Below are the code and all the weights of a small trained network. Each question names an input and a target symbol and asks about switching units off, where a switched-off unit gives its printed mean instead of its output.

import numpy as np


def w(rows, s, z=0):
    codes = np.array(rows[::2]) - 128.0
    scale = np.full(codes.shape[1], s)
    scale[-1] = z or s
    return codes * scale


def f(y):
    return np.maximum(y, 0)


def softmax(a):
    e = np.exp(a - a.max(-1, keepdims=True))
    return e / e.sum(-1, keepdims=True)


def log_softmax(a):
    a = a - a.max(-1, keepdims=True)
    return a - np.log(np.exp(a).sum(-1, keepdims=True))


def net(x, mask):
    ids = ['αβγδηλξπστφψω'.index(c) for c in x.split()]
    T = len(ids)
    res = E[ids] + P[:T]
    r = res
    for j in range(2):
        rows = slice(3 * j, 3 * j + 3)
        q, k, v = (r @ M[0][rows].T for M in (Q, K, V))
        z = softmax(np.where(np.tri(T) > 0, q @ k.T / 3**0.5, -1e9)) @ v
        o = O[0][rows]
        res = res + np.where(mask[j], z, o[:, -1]) @ o[:, :-1]
    y = f(res @ A[0][:, :-1].T + A[0][:, -1])
    res = res + np.where(mask[2:18], y, B[0][:, -1]) @ B[0][:, :-1]
    return log_softmax(res[-1] @ U[:, :-1].T + U[:, -1])


Q, K, V, O, A, B = {}, {}, {}, {}, {}, {}
E = w([
[144,84,187,92,153,136,52,179,61],'α',
[115,133,57,202,170,145,172,253,133],'β',
[46,140,168,196,141,92,195,109,114],'γ',
[93,75,158,156,108,182,142,88,164],'δ',
[69,101,106,86,142,95,121,148,98],'η',
[122,139,116,140,208,103,125,173,134],'λ',
[112,173,60,129,63,120,93,131,45],'ξ',
[98,115,184,58,144,111,126,150,133],'π',
[98,140,155,136,93,108,95,159,140],'σ',
[142,170,119,64,106,25,186,121,155],'τ',
[175,94,67,164,51,54,164,169,120],'φ',
[197,134,112,209,186,88,131,149,220],'ψ',
[161,78,120,82,51,79,43,97,172],'ω',
],0.024)
P = w([
[126,123,169,100,69,148,254,237,83],'0',
[133,135,154,128,80,120,214,198,92],'1',
[103,125,146,135,125,141,159,191,109],'2',
[141,176,137,121,108,140,170,161,124],'3',
[127,158,133,130,114,132,144,137,134],'4',
[138,175,131,118,146,171,130,140,133],'5',
[126,144,139,132,142,158,94,131,155],'6',
[138,167,133,116,172,202,88,147,141],'7',
[78,109,120,135,147,137,49,101,156],'8',
[123,150,125,119,140,158,71,100,159],'9',
[156,159,137,110,162,189,54,131,164],'10',
[142,157,131,123,153,170,63,97,168],'11',
[158,165,128,109,164,181,67,110,171],'12',
],0.008)
Q[0] = w([
[133,145,128,105,125,131,172,79,161],'h1',
[104,159,56,145,207,55,150,1,138],'h1',
[241,186,116,182,173,160,178,109,86],'h1',
[196,68,88,122,209,135,104,100,233],'h2',
[202,157,236,79,177,139,163,161,62],'h2',
[159,180,61,92,115,104,121,173,152],'h2',
],0.0069)
K[0] = w([
[162,112,130,93,128,144,138,50,254],'h1',
[80,160,117,151,93,73,205,139,129],'h1',
[190,98,65,165,141,92,142,110,178],'h1',
[215,22,78,75,206,90,94,112,198],'h2',
[86,122,198,54,165,78,133,249,85],'h2',
[134,115,52,41,109,57,149,203,186],'h2',
],0.0073)
V[0] = w([
[95,100,77,83,102,147,148,159,129],'h1',
[84,127,102,60,233,4,160,105,146],'h1',
[107,134,134,159,131,134,99,168,133],'h1',
[97,112,44,232,178,64,64,64,207],'h2',
[119,174,82,73,116,80,189,129,226],'h2',
[116,102,238,127,153,90,145,211,54],'h2',
],0.005)
O[0] = w([
[84,190,69,103,80,186,124,56,119,169],'h1',
[174,151,154,106,199,207,77,120,136,77],'h1',
[121,199,70,85,176,133,182,254,157,186],'h1',
[182,134,187,117,130,143,125,185,117,5],'h2',
[103,57,130,160,196,161,3,229,98,157],'h2',
[56,92,96,132,52,45,111,47,162,254],'h2',
],0.0069,0.0033)
A[0] = w([
[86,108,119,193,46,96,164,229,188,216],'n1',
[90,120,126,65,103,144,160,159,134,251],'n2',
[86,52,102,25,95,151,77,97,71,12],'n3',
[111,97,133,122,187,121,149,98,214,131],'n4',
[116,65,145,109,27,136,163,62,127,186],'n5',
[116,102,101,215,143,204,185,117,135,173],'n6',
[128,190,175,139,138,95,200,102,122,27],'n7',
[135,142,42,130,100,114,93,142,100,55],'n8',
[155,137,169,144,116,177,132,164,212,201],'n9',
[169,122,92,89,76,151,117,138,128,91],'n10',
[119,189,95,107,212,121,191,189,152,164],'n11',
[69,167,146,118,108,148,103,146,117,101],'n12',
[122,157,86,121,121,141,1,51,111,143],'n13',
[123,74,150,102,168,150,109,155,44,147],'n14',
[119,71,145,48,113,118,242,130,162,16],'n15',
[163,110,142,41,134,128,58,100,160,83],'n16',
],0.0089,0.0023)
B[0] = w([
[140,145,51,70,195,158,66,142,169,253],'n1',
[130,105,164,201,146,90,17,104,151,193],'n2',
[167,131,164,89,130,104,148,188,148,169],'n3',
[186,67,193,164,111,185,235,108,96,159],'n4',
[125,164,143,160,216,213,171,128,166,198],'n5',
[101,46,117,13,78,94,67,132,80,171],'n6',
[255,123,145,25,88,86,58,174,85,135],'n7',
[174,92,130,111,99,103,228,148,111,160],'n8',
[121,118,152,198,50,187,35,124,44,169],'n9',
[117,112,124,98,110,41,190,179,195,138],'n10',
[48,110,236,208,139,149,157,125,39,160],'n11',
[175,195,124,164,94,69,122,104,129,179],'n12',
[142,199,157,131,131,208,250,100,190,169],'n13',
[121,115,143,123,65,12,115,32,117,139],'n14',
[202,135,123,107,25,93,96,92,31,160],'n15',
[69,125,146,86,234,159,152,141,102,157],'n16',
],0.0061,0.012)
U = w([
[127,98,129,131,124,145,155,138,123,16],'α',
[84,103,108,93,138,184,156,188,73,11],'β',
[124,88,135,154,109,131,165,143,130,27],'γ',
[125,50,93,117,107,212,145,68,105,235],'δ',
[155,134,111,98,188,175,147,114,94,67],'η',
[53,104,184,166,198,119,238,108,146,251],'λ',
[112,132,145,155,53,152,226,178,114,113],'ξ',
[130,105,130,123,113,147,146,140,103,7],'π',
[101,184,97,148,127,158,64,112,167,194],'σ',
[120,49,205,106,12,2,113,153,31,189],'τ',
[210,54,85,116,127,128,139,149,125,133],'φ',
[176,90,150,181,119,131,148,158,114,81],'ψ',
[138,110,154,72,204,204,204,169,182,89],'ω',
],0.0075,0.0029)

Each question gives the input, a string of symbols that net reads in full, and the target symbol t.
The units are the heads (3 rows each of Q, K, V and O) and the neurons (one row each of A and B). Each row of codes is followed by its name. A weight is (code - 128) times the scale printed after its matrix; where a second scale follows, it is the last column's (O, A, B and U).
mask holds one flag per unit, heads first, then neurons. A switched-off unit (its flag False) gives its mean, the last column of its rows in O or B, instead of its output. The means were averaged over made-up inputs and are rounded, as every weight is.
A unit's drop is (log p(t) with every unit on - log p(t) with that unit switched off) / (log p(t) with every unit on - log p(t) with every unit switched off).
The circuit of an input: a set's keep is (log p(t) with only the set's units on - log p(t) with every unit switched off) / (log p(t) with every unit on - log p(t) with every unit switched off). Starting from the 12 units with the biggest drops (on a tie, the unit counted first), units are removed one at a time, each time the one whose removal leaves the highest keep (on an exact tie, the one counted first), for as long as the keep stays at least 0.8.
units of the circuit, in order: the units of the circuit, biggest drop first
most important unit: the unit with the biggest drop
k most important neurons: the k neurons with the biggest drops, biggest first
heads that matter: for each layer, one digit per head in row order, 1 if its drop is at least 0.15 and else 0, layers parted by /
input β η ω δ σ σ φ σ ξ σ π, target τ: most important unit => n1
input σ γ σ λ σ δ η σ σ ψ, target ψ: 2 most important neurons => [n9 n11]
input α σ δ τ σ δ σ ξ λ σ ξ π τ, target λ: 3 most important neurons => [n1 n11 n16]
input ψ σ η γ ω σ π σ π σ ψ β, target β: units of the circuit, in order => [n11 n1 n6 h2]
input λ σ π σ α δ β β δ δ σ π, target λ: 2 most important neurons => [n16 n1]
input π δ η σ α δ τ δ τ π, target λ: units of the circuit, in order => [n1 n16 n6]
input σ α δ α δ α σ σ τ δ σ δ η, target τ: 3 most important neurons => [n5 n1 n14]
input σ σ δ σ η, target τ: heads that matter => 00
input α σ η σ α, target λ: units of the circuit, in order => [h2 n5 n13]
input σ α δ β δ δ σ τ, target τ: units of the circuit, in order => [n15 n7]
input δ π σ σ δ σ δ α, target τ: heads that matter => 10
input α δ α α ξ σ δ σ ω, target ω: units of the circuit, in order => [n16 n13]
input ξ δ α π, target τ: units of the circuit, in order => [n15 n1]
input σ σ λ, target λ: units of the circuit, in order => [n11]
input τ β ψ τ σ π σ δ σ σ τ, target ω: heads that matter => 11
input ξ δ δ α δ τ φ λ σ σ ξ, target ξ: heads that matter => 00
input δ λ σ φ π λ σ γ δ σ α, target τ: 3 most important neurons => [n14 n1 n5]
input σ τ η ξ η σ σ λ, target λ: 2 most important neurons => [n11 n1]
input ξ σ ξ, target ξ: 2 most important neurons => [n8 n13]
input φ ψ α σ τ σ τ, target λ: most important unit => h2
